Where the symbols take the states:
LH $ DP
LH % ZP
LH + ZN
LH ^ CP
LH ~ LC
LH § NS
FC $ CM
FC % NC
FC + LQ
FC ^ QJ
FC ~ MB
FC § RT
HQ $ HC
HQ % TR
HQ + ZF
HQ ^ MC
HQ ~ NQ
HQ § QG
BG $ LC
BG % LT
BG + DP
BG ^ SM
BG ~ ZP
BG § BZ
LP $ LQ
LP % MB
LP + SG
LP ^ NL
LP ~ CM
LP § TB
SC $ NS
SC % NM
SC + BG
SC ^ LC
SC ~ BZ
SC § TT
LC $ SR
LC % LH
LC + SM
LC ^ GP
LC ~ QB
LC § LT
ZL $ MQ
ZL % RZ
ZL + ZQ
ZL ^ NZ
ZL ~ ZJ
ZL § DM
SG $ NL
SG % PC
SG + DM
SG ^ RZ
SG ~ QJ
SG § CM
SR $ QG
SR % DP
SR + GP
SR ^ NQ
SR ~ ZN
SR § LH
ZN $ CP
ZN % SR
ZN + TR
ZN ^ FP
ZN ~ SM
ZN § LC
MB $ GD
MB % FC
MB + PC
MB ^ BP
MB ~ LP
MB § GR
MN $ GB
MN % HC
MN + BR
MN ^ PB
MN ~ ZF
MN § HQ
NZ $ BZ
NZ % CF
NZ + NS
NZ ^ ZP
NZ ~ NM
NZ § FR
RT $ NC
RT % DZ
RT + MB
RT ^ GD
RT ~ GR
RT § TJ
MC $ LD
MC % GB
MC + TJ
MC ^ DZ
MC ~ BR
MC § MN
QB $ ZN
QB % LC
QB + QG
QB ^ TR
QB ~ DP
QB § BG
NL $ JJ
NL % BP
NL + RZ
NL ^ MP
NL ~ CQ
NL § PC
TR $ FP
TR % GP
TR + MN
TR ^ GB
TR ~ HQ
TR § SM
LQ $ QJ
LQ % GD
LQ + NL
LQ ^ JJ
LQ ~ PC
LQ § MB
NS $ ZP
NS % JZ
NS + LC
NS ^ SR
NS ~ LT
NS § NM
GB $ JB
GB % LJ
GB + PB
GB ^ HM
GB ~ MC
GB § HC
GP $ NQ
GP % CP
GP + HC
GP ^ LJ
GP ~ TR
GP § ZN
MP $ ZQ
MP % ZJ
MP + CF
MP ^ SC
MP ~ MQ
MP § GG
ZJ $ FR
ZJ % ZL
ZJ + TT
ZJ ^ NM
ZJ ~ MP
ZJ § JJ
JZ $ BG
JZ % BZ
JZ + LH
JZ ^ DP
JZ ~ NS
JZ § NZ
MQ $ TT
MQ % MP
MQ + NZ
MQ ^ BZ
MQ ~ FR
MQ § RZ
TJ $ DZ
TJ % PB
TJ + GR
TJ ^ FC
TJ ~ RF
TJ § BR
CQ $ GG
CQ % NL
CQ + ZL
CQ ^ MQ
CQ ~ DM
CQ § SG
ZF $ MC
ZF % MN
ZF + JB
ZF ^ TJ
ZF ~ LJ
ZF § NQ
GG $ ZJ
GG % JJ
GG + MQ
GG ^ TT
GG ~ RZ
GG § NL
BR $ PB
BR % MC
BR + RF
BR ^ RT
BR ~ JB
BR § ZF
GR $ FC
GR % RT
GR + LP
GR ^ LQ
GR ~ TB
GR § RF
QJ $ CQ
QJ % SG
QJ + JJ
QJ ^ ZL
QJ ~ BP
QJ § GD
HM $ GR
HM % RF
HM + NC
HM ^ LP
HM ~ DZ
HM § LD
FP $ ZF
FP % NQ
FP + GB
FP ^ JB
FP ~ HC
FP § GP
TB $ MB
TB % GR
TB + CM
TB ^ PC
TB ~ NC
TB § HM
BZ $ LT
BZ % SC
BZ + ZP
BZ ^ QB
BZ ~ JZ
BZ § CF
FR $ CF
FR % MQ
FR + NM
FR ^ JZ
FR ~ ZQ
FR § ZL
RZ $ MP
RZ % GG
RZ + FR
RZ ^ CF
RZ ~ ZL
RZ § CQ
LJ $ BR
LJ % ZF
LJ + LD
LJ ^ RF
LJ ~ GB
LJ § FP
RF $ RT
RF % TJ
RF + TB
RF ^ MB
RF ~ HM
RF § JB
CP $ HQ
CP % QG
CP + FP
CP ^ ZF
CP ~ GP
CP § SR
SM $ GP
SM % ZN
SM + HQ
SM ^ HC
SM ~ QG
SM § QB
LD $ RF
LD % JB
LD + DZ
LD ^ TB
LD ~ PB
LD § GB
HC $ LJ
HC % FP
HC + MC
HC ^ LD
HC ~ MN
HC § TR
PB $ HM
PB % LD
PB + RT
PB ^ NC
PB ~ TJ
PB § MC
DM $ RZ
DM % CQ
DM + ZJ
DM ^ FR
DM ~ JJ
DM § QJ
ZQ $ NZ
ZQ % FR
ZQ + SC
ZQ ^ NS
ZQ ~ TT
ZQ § ZJ
NC $ LP
NC % TB
NC + GD
NC ^ SG
NC ~ FC
NC § DZ
JJ $ ZL
JJ % DM
JJ + MP
JJ ^ ZQ
JJ ~ GG
JJ § BP
PC $ BP
PC % LQ
PC + CQ
PC ^ GG
PC ~ SG
PC § LP
GD $ SG
GD % CM
GD + BP
GD ^ DM
GD ~ LQ
GD § FC
CM $ PC
CM % LP
CM + QJ
CM ^ CQ
CM ~ GD
CM § NC
QG $ TR
QG % SM
QG + NQ
QG ^ MN
QG ~ CP
QG § DP
ZP $ QB
ZP % BG
ZP + SR
ZP ^ QG
ZP ~ LH
ZP § JZ
TT $ NM
TT % ZQ
TT + BZ
TT ^ LT
TT ~ CF
TT § MP
DZ $ TB
DZ % HM
DZ + FC
DZ ^ CM
DZ ~ RT
DZ § PB
DP $ SM
DP % QB
DP + CP
DP ^ HQ
DP ~ SR
DP § ZP
NQ $ MN
NQ % HQ
NQ + LJ
NQ ^ BR
NQ ~ FP
NQ § CP
NM $ JZ
NM % NZ
NM + LT
NM ^ LH
NM ~ SC
NM § ZQ
CF $ SC
CF % TT
CF + JZ
CF ^ BG
CF ~ NZ
CF § MQ
JB $ TJ
JB % BR
JB + HM
JB ^ GR
JB ~ LD
JB § LJ
LT $ LH
LT % NS
LT + QB
LT ^ ZN
LT ~ BG
LT § SC
BP $ DM
BP % QJ
BP + GG
BP ^ ZJ
BP ~ NL
BP § LQ

The rows follow the links: the fewer symbols apart two states are, the more alike their rows tend to be.

Each row is also shifted at random along 6 hidden directions that mean nothing.

Some states, each with a row of numbers:
NL: 41	-33	11	-42	-29	24	-48	-26	-35	18	20	11	-42	40	26	3	18	43	18	25	-17	-18	-40	-7	6	10
RZ: 3	-44	14	25	39	15	-1	0	-32	2	-5	34	8	11	65	0	-9	7	-2	36	-21	3	-24	14	28	16
BP: 10	-31	15	-25	-27	-2	-31	-30	-37	43	27	-4	-22	1	7	69	15	9	13	31	0	-12	-40	-14	15	-5
SM: 4	0	-5	13	42	3	23	30	37	-28	-16	-3	-4	19	-50	-10	10	29	-7	-30	-2	17	36	63	-35	26
ZP: 83	8	4	-13	-1	7	27	-16	3	3	5	28	-34	5	-17	-16	-8	47	65	-58	-17	7	16	16	2	47
NQ: -79	36	-26	13	-4	-5	54	11	14	-2	9	-3	28	11	-47	8	-2	-49	44	-37	17	45	44	18	11	10
BG: 54	14	-6	8	0	-7	42	-17	10	18	9	31	-4	-6	21	-13	7	8	55	-31	-22	-9	6	-22	1	46
ZN: 22	10	0	31	36	-14	42	33	26	-28	-13	21	22	2	4	4	9	-10	4	12	-5	35	28	18	-10	13
RT: -10	-6	4	4	21	12	-33	37	-15	-8	-1	-38	-27	3	-25	-7	-21	0	-37	7	16	-5	11	33	7	-38
JB: 35	22	29	-11	-9	-11	-9	26	1	-29	37	-27	-39	-26	-36	-4	-16	6	18	23	1	-6	11	-11	7	-27
CF: -14	-7	-13	15	2	-3	20	-40	-5	17	-38	42	54	-13	44	-7	-16	-26	4	-41	5	6	-10	-20	15	23
SG: -64	-11	-15	-5	-14	14	-4	-20	-23	45	35	-20	-23	-3	12	10	-15	12	24	-24	-6	-32	-26	-13	30	13
MB: -16	6	-3	-10	-20	20	-28	-10	-45	21	-12	-21	7	1	-1	11	-38	-35	3	-25	26	6	-4	-9	44	-33
MQ: -14	-47	13	8	23	-1	-14	-21	-3	2	-43	13	19	-4	-6	35	-3	31	-51	-12	8	1	-17	48	-27	13
MP: 38	-31	5	17	30	14	-13	-13	-31	15	-45	20	8	-2	6	14	-40	22	-9	-46	6	5	-9	45	18	21
ZF: 10	42	24	-20	-42	-19	13	-6	13	-28	20	-9	13	-25	-33	4	3	-23	14	21	13	18	14	-38	-2	-25
DM: 19	-29	32	24	14	-19	-1	-10	-24	30	7	-6	-14	-55	25	58	-33	16	-1	6	-14	-24	-22	-2	29	4
HQ: 7	54	-29	15	3	-16	17	14	45	-8	-31	-20	28	-38	-17	-32	-12	-33	-40	-32	16	-21	30	-39	-33	-25
CQ: -2	-26	-2	26	16	-7	2	-1	-11	43	22	-6	-22	-36	61	19	-11	2	-12	14	-23	-53	-29	-39	11	5
BZ: -68	-7	-16	-5	-6	-24	20	-37	65	-7	0	19	22	-18	32	-18	54	30	-49	17	-15	-40	-26	-35	-75	27
TJ: 49	7	52	16	3	-26	-5	38	-18	-25	14	-29	-6	-48	-15	51	-21	-33	2	65	9	23	6	-2	37	-50
SC: -16	-1	-15	-14	-26	-16	23	-54	8	30	-11	47	50	21	30	46	44	-20	8	9	3	14	-24	-33	-27	29
RF: 46	-8	36	-18	6	24	-46	40	-22	-51	14	-28	-42	27	-35	-20	-6	26	-5	38	2	15	9	41	14	-33
PC: -38	-4	-23	-22	-26	22	-33	-17	-18	33	25	-17	-28	11	28	-32	-6	9	-3	-19	-6	-46	-31	-25	12	-7

Complete each set of four: the symbols that take the first to the second take the third to the fourth, perhaps in another order.
Answer with the state's name.
-9	3	1	37	31	11	-11	52	-12	0	7	-46	-24	-19	-16	-4	-45	-18	-22	-2	6	-6	16	24	30	-30
: -41	-42	30	-26	-19	1	-24	-23	-33	20	35	-3	-31	6	-19	58	12	37	25	16	-6	7	-31	26	17	17
:: -17	-3	0	-15	-38	1	-23	-29	-42	38	12	-10	3	-10	20	34	-21	-29	16	-3	12	-2	-22	-33	40	-17
: MQ

14	2	-1	-21	-29	-8	27	-46	1	13	7	55	26	28	28	14	36	-5	56	4	-8	24	-12	-22	0	37
: 12	-8	-18	10	38	5	17	27	61	-21	0	1	-31	24	-17	-27	34	49	-16	-11	-25	-17	20	36	-62	31
:: -31	-13	-37	29	13	12	24	-20	-7	48	-35	31	41	12	35	13	-7	-30	-1	-46	6	4	-6	8	9	28
: NS

52	15	-1	-10	2	36	-18	53	-31	-8	29	-18	-52	45	-8	-39	-14	1	49	14	-11	16	25	27	48	-14
: -11	-17	2	-12	8	36	-42	34	-47	-18	10	-12	-27	73	-27	-9	-9	-2	24	21	13	52	18	70	47	-18
:: 5	46	-15	-15	-27	-1	2	-1	25	-17	-7	-11	21	-3	-38	-23	-1	-25	4	-25	20	14	30	-22	-18	-17
: LJ

2	11	0	5	14	2	-10	51	8	-35	40	-29	-29	7	19	-49	9	0	-9	63	-16	-16	4	-18	4	-33
: 57	13	-18	-8	0	28	-26	46	-21	17	22	-44	-65	27	-39	-1	-15	14	22	-18	-8	-15	22	23	13	-14
:: -4	28	-4	-35	-35	1	-4	15	-1	6	47	-24	-43	31	-67	27	24	9	52	5	-2	9	20	10	1	0
: BR

-6	9	23	8	11	-6	-3	49	15	-39	43	-29	-32	-22	3	-44	-6	-3	0	53	-17	-15	9	-16	10	-25
: -12	6	5	34	26	16	7	57	-30	4	19	-34	-25	-3	-18	-3	-48	-23	22	-6	0	14	28	35	55	-22
:: -29	-27	7	22	17	-12	16	-35	2	-19	-45	35	55	-24	41	-19	-16	-1	-30	-17	9	6	-18	2	-1	13
: SC

30	16	-10	-2	1	20	-12	47	-25	9	33	-14	-24	55	13	6	29	-37	35	65	-10	26	11	-4	29	-34
: -12	-29	22	-11	-7	5	-20	-15	-20	6	26	-12	-44	-27	21	-22	-35	49	4	-13	-12	-41	-27	0	12	13
:: 74	45	-21	33	15	-13	32	17	18	8	-50	-13	15	-40	-27	-2	-33	-36	-11	-70	15	-6	44	-6	-7	-5
: RF

-27	-9	8	7	17	18	-37	21	-27	-23	-14	-32	-8	2	-9	-40	-40	-7	-37	-6	17	4	10	28	27	-36
: -48	-48	6	29	50	-8	-7	-7	27	-19	-42	8	22	-24	40	-26	-5	29	-85	7	-5	-33	-21	12	-43	4
:: -74	-14	-34	-18	-12	8	13	-38	18	10	-7	34	19	45	8	-13	40	25	5	-25	-2	8	-15	17	-34	48
: FP

12	9	-17	21	27	-13	55	16	36	19	8	14	-5	-11	0	17	26	12	16	-6	-28	-8	12	1	-28	40
: 0	47	-26	-21	-33	2	7	-3	11	-15	-1	1	37	22	-11	-25	25	-42	11	12	14	31	19	-39	-6	-19
:: -23	-3	3	-6	-10	10	-33	-2	-32	13	-15	-30	-4	-14	-27	9	-50	-8	-22	-32	31	-3	5	17	29	-33
: DM

25	10	30	-15	-4	9	-10	36	-23	-44	46	-16	-37	17	-31	-11	-7	4	50	38	-4	33	17	18	38	-20
: -12	4	-5	-19	-35	6	-52	-19	-27	9	-6	-20	5	-3	9	2	-12	-24	-46	8	26	-20	-23	-30	0	-47
:: 122	14	-21	-9	4	6	10	5	1	18	-10	25	-14	42	-3	15	36	10	45	-11	-17	8	14	5	-16	29
: HC

-54	-20	14	0	1	4	-11	-10	-9	2	32	-15	-33	-28	26	-30	-28	35	0	-14	-12	-47	-28	-13	19	6
: 66	13	-2	21	23	-18	36	15	38	16	-13	6	-6	-17	-24	41	14	9	3	-12	-17	-15	18	2	-38	23
:: 84	24	-16	-9	-17	-12	19	-33	16	10	-3	40	13	-11	51	-19	25	-1	22	-5	-19	-26	-13	-65	-17	27
: TJ

2	24	48	-44	-50	-29	-4	-18	9	-55	11	-5	25	-10	-66	29	16	-16	12	44	25	54	8	-7	-8	-26
: 17	11	-19	16	19	37	-13	46	-52	22	12	-13	-9	44	18	-13	-10	-53	34	16	0	24	24	11	63	-28
:: 22	40	7	-44	-51	0	-12	-16	1	-39	7	3	22	34	-25	-26	25	-22	24	26	19	41	14	-23	2	-23
: HM

-53	-11	14	-2	-11	4	-34	-3	-26	-4	-4	-24	21	1	-12	23	-16	-23	-29	27	28	19	-6	13	22	-38
: 44	16	-26	10	14	35	-28	41	-26	5	-9	-36	-30	11	2	-56	-46	-15	-14	-37	5	-23	22	13	34	-31
:: 24	3	-18	1	7	7	42	5	12	17	25	40	-6	58	13	5	49	8	69	12	-31	27	14	14	-2	47
: NS

0	37	5	-36	-40	1	-4	-9	14	-37	16	-17	-12	7	-67	-28	-5	12	28	-31	17	17	29	-1	-9	-7
: 11	4	-31	-6	21	53	-33	56	-27	-13	21	-16	-44	79	19	-74	10	-6	17	17	-10	3	16	24	35	-20
:: -60	-1	-13	38	27	13	1	46	-28	9	6	-23	10	10	23	-15	-24	-52	-9	20	7	11	14	6	42	-32
: QJ

126	29	-42	5	15	25	15	25	11	32	-27	8	-28	35	-17	-24	5	7	32	-66	-14	-14	33	17	-16	27
: 8	50	20	-4	-21	-17	15	9	20	-45	27	-28	-15	-64	-22	-50	-36	-8	16	-13	8	-14	23	-38	12	-19
:: 4	-51	20	14	28	17	-11	-9	-37	0	-26	26	9	21	21	14	-8	25	-4	11	-1	25	-19	52	22	18
: LT

-4	8	18	-4	-25	-13	-29	-25	-19	2	-14	-27	20	-65	26	-10	-55	-33	-43	-14	24	-29	-28	-53	29	-45
: -63	-43	12	-25	-7	16	-23	-15	-31	7	43	9	-35	40	20	7	20	40	30	29	-19	-2	-37	18	17	17
:: -21	-4	-23	0	-6	-3	15	-43	11	25	-33	24	35	-14	13	6	-6	3	-13	-53	7	-19	-11	-11	-20	31
: LT

